Here is a tiny trained network, its code and every weight. The questions are about switching its units off for an input and a class, where a switched-off unit gives its printed mean instead of its output.

import numpy as np


def w(rows, s, z=0):
    codes = np.array(rows[::2]) - 128.0
    scale = np.full(codes.shape[1], s)
    scale[-1] = z or s
    return codes * scale


def f(y):
    return np.maximum(y, 0)


def log_softmax(a):
    a = a - a.max(-1, keepdims=True)
    return a - np.log(np.exp(a).sum(-1, keepdims=True))


def net(x, mask):
    res = np.array(x, float).reshape(1, 7) / 4 @ E
    y = f(res @ A[0][:, :-1].T + A[0][:, -1])
    res = res + np.where(mask, y, B[0][:, -1]) @ B[0][:, :-1]
    return log_softmax(res[-1] @ U[:, :-1].T + U[:, -1])


A, B = {}, {}
E = w([
[130,127,128],'x0',
[128,128,127],'x1',
[222,144,245],'x2',
[246,9,69],'x3',
[221,253,47],'x4',
[126,128,128],'x5',
[130,127,130],'x6',
],0.0067)
A[0] = w([
[169,137,180,50],'neuron 0',
[113,88,200,35],'neuron 1',
[59,181,131,44],'neuron 2',
[155,165,103,20],'neuron 3',
[161,64,100,28],'neuron 4',
[102,182,159,53],'neuron 5',
[85,105,69,114],'neuron 6',
[180,248,94,84],'neuron 7',
[89,103,86,64],'neuron 8',
[86,116,67,20],'neuron 9',
[64,161,197,120],'neuron 10',
[177,160,97,71],'neuron 11',
[81,69,162,3],'neuron 12',
[181,149,236,42],'neuron 13',
[103,96,144,38],'neuron 14',
[97,193,161,61],'neuron 15',
[105,91,156,30],'neuron 16',
[181,112,169,87],'neuron 17',
],0.013,0.011)
B[0] = w([
[83,229,37,153],'neuron 0',
[78,137,79,162],'neuron 1',
[170,101,67,174],'neuron 2',
[39,22,120,134],'neuron 3',
[183,125,13,164],'neuron 4',
[178,128,70,159],'neuron 5',
[137,185,168,199],'neuron 6',
[65,65,136,253],'neuron 7',
[125,188,93,155],'neuron 8',
[77,248,53,141],'neuron 9',
[182,97,103,245],'neuron 10',
[74,83,117,173],'neuron 11',
[53,86,56,153],'neuron 12',
[82,180,79,206],'neuron 13',
[34,91,61,133],'neuron 14',
[183,116,86,176],'neuron 15',
[32,105,54,136],'neuron 16',
[130,151,98,182],'neuron 17',
],0.014,0.0062)
U = w([
[119,114,132,247],'0',
[53,53,102,8],'1',
[105,211,97,58],'2',
[202,76,80,14],'3',
[134,115,150,243],'4',
[128,109,145,222],'5',
[131,117,146,213],'6',
[163,131,249,40],'7',
],0.015,0.014)

Each question gives the input, the list of numbers given to net, and the class t.
The units are the neurons (one row each of A and B). Each row of codes is followed by its name. A weight is (code - 128) times the scale printed after its matrix; where a second scale follows, it is the last column's (A, B and U).
mask holds one flag per neuron, in row order. A switched-off neuron (its flag False) gives its mean, the last column of its row in B, instead of its output. The means were averaged over made-up inputs and are rounded, as every weight is.
A unit's drop is (log p(t) with every unit on - log p(t) with that unit switched off) / (log p(t) with every unit on - log p(t) with every unit switched off).
The circuit of an input: a set's keep is (log p(t) with only the set's units on - log p(t) with every unit switched off) / (log p(t) with every unit on - log p(t) with every unit switched off). Starting from the 12 units with the biggest drops (on a tie, the unit counted first), units are removed one at a time, each time the one whose removal leaves the highest keep (on an exact tie, the one counted first), for as long as the keep stays at least 0.8.
units of the circuit, in order: the units of the circuit, biggest drop first
top k neurons: the k neurons with the biggest drops, biggest first
drop when u is switched off: that unit's drop, to one decimal
input [8,0,8,3,6,-2,6], class 2: units of the circuit, in order -> [neuron 0]
input [2,-5,6,-1,-5,1,-5], class 2: units of the circuit, in order -> [neuron 13; neuron 7]
input [3,-7,-5,8,-6,5,-5], class 3: top 3 neurons -> [neuron 4; neuron 7; neuron 13]
input [-5,5,7,-3,-5,-6,-6], class 2: units of the circuit, in order -> [neuron 13; neuron 0]
input [-6,-7,-8,1,-3,1,4], class 2: units of the circuit, in order -> [neuron 9; neuron 6]
input [-5,4,4,1,-8,-7,-6], class 1: top 3 neurons -> [neuron 12; neuron 1; neuron 16]
input [-4,-2,8,-1,6,-5,-3], class 2: top 4 neurons -> [neuron 13; neuron 0; neuron 17; neuron 10]
input [0,8,-5,6,8,3,3], class 1: top 3 neurons -> [neuron 7; neuron 11; neuron 3]
input [-7,-3,-5,8,-5,5,7], class 3: top 3 neurons -> [neuron 4; neuron 7; neuron 13]
input [2,-6,6,-3,7,-6,6], class 1: top 2 neurons -> [neuron 7; neuron 11]
input [7,-8,8,0,3,-2,-3], class 2: top 2 neurons -> [neuron 13; neuron 0]
input [3,2,-8,-7,-4,-2,2], class 2: drop when neuron 11 is switched off -> 0.0
input [-7,8,5,-3,8,-6,-3], class 1: drop when neuron 7 is switched off -> 0.6
input [2,-6,4,-6,6,-4,-6], class 1: units of the circuit, in order -> [neuron 7]
input [-3,7,8,1,5,-5,-2], class 2: drop when neuron 10 is switched off -> 0.1
